Below are the code and all the weights of a small trained network. Each question names an input and a class and asks about switching units off, where a switched-off unit gives its printed mean instead of its output.

import numpy as np


def w(rows, s, z=0):
    codes = np.array(rows[::2]) - 128.0
    scale = np.full(codes.shape[1], s)
    scale[-1] = z or s
    return codes * scale


def f(y):
    return y / 2 * (1 + np.tanh(0.7978845608 * (y + 0.044715 * y**3)))


def log_softmax(a):
    a = a - a.max(-1, keepdims=True)
    return a - np.log(np.exp(a).sum(-1, keepdims=True))


def net(x, mask):
    res = np.array(x, float).reshape(1, 5) / 4 @ E
    y = f(res @ A[0][:, :-1].T + A[0][:, -1])
    res = res + np.where(mask, y, B[0][:, -1]) @ B[0][:, :-1]
    return log_softmax(res[-1] @ U[:, :-1].T + U[:, -1])


A, B = {}, {}
E = w([
[170,254,163],'x0',
[3,172,54],'x1',
[129,129,127],'x2',
[131,128,124],'x3',
[122,131,138],'x4',
],0.0077)
A[0] = w([
[145,78,84,98],'n1',
[97,96,162,80],'n2',
[101,78,129,93],'n3',
[196,97,176,126],'n4',
[147,114,103,246],'n5',
[138,98,78,254],'n6',
[142,181,154,90],'n7',
[62,118,133,235],'n8',
[140,248,166,121],'n9',
[47,196,76,158],'n10',
[222,113,147,148],'n11',
[82,61,146,99],'n12',
],0.012,0.0085)
B[0] = w([
[137,110,102,145],'n1',
[127,124,38,119],'n2',
[197,81,57,142],'n3',
[10,106,134,213],'n4',
[150,139,212,245],'n5',
[167,155,159,255],'n6',
[150,60,43,150],'n7',
[142,129,191,238],'n8',
[175,2,99,233],'n9',
[81,64,177,236],'n10',
[56,97,155,232],'n11',
[170,44,83,161],'n12',
],0.0092,0.0074)
U = w([
[15,123,174,114],'0',
[216,59,74,149],'1',
[129,155,199,207],'2',
[138,150,196,188],'3',
[134,163,174,253],'4',
[133,208,130,47],'5',
[135,234,45,37],'6',
[149,244,59,41],'7',
],0.011,0.0061)

Each question gives the input, the list of numbers given to net, and the class t.
The units are the neurons (one row each of A and B). Each row of codes is followed by its name. A weight is (code - 128) times the scale printed after its matrix; where a second scale follows, it is the last column's (A, B and U).
mask holds one flag per neuron, in row order. A switched-off neuron (its flag False) gives its mean, the last column of its row in B, instead of its output. The means were averaged over made-up inputs and are rounded, as every weight is.
A unit's drop is (log p(t) with every unit on - log p(t) with that unit switched off) / (log p(t) with every unit on - log p(t) with every unit switched off).
k most important neurons: the k neurons with the biggest drops, biggest first
drop when u is switched off: that unit's drop, to one decimal
input [-4,6,7,-2,-6], class 2: 2 most important neurons	(n4; n11)
input [0,-6,5,-1,0], class 0: most important neuron	(n4)
input [6,0,-3,-1,5], class 1: 2 most important neurons	(n9; n7)
input [8,-5,2,5,1], class 1: 2 most important neurons	(n9; n7)
input [-6,5,4,-6,2], class 1: 4 most important neurons	(n12; n3; n4; n11)
input [-6,-7,2,1,2], class 0: 3 most important neurons	(n4; n11; n9)
input [-8,3,3,-1,-6], class 1: drop when n12 is switched off	0.3
input [8,2,-8,-1,0], class 1: drop when n9 is switched off	0.5
input [-5,6,-7,8,8], class 3: drop when n6 is switched off	0.2
input [-3,4,0,8,-4], class 3: 2 most important neurons	(n4; n11)
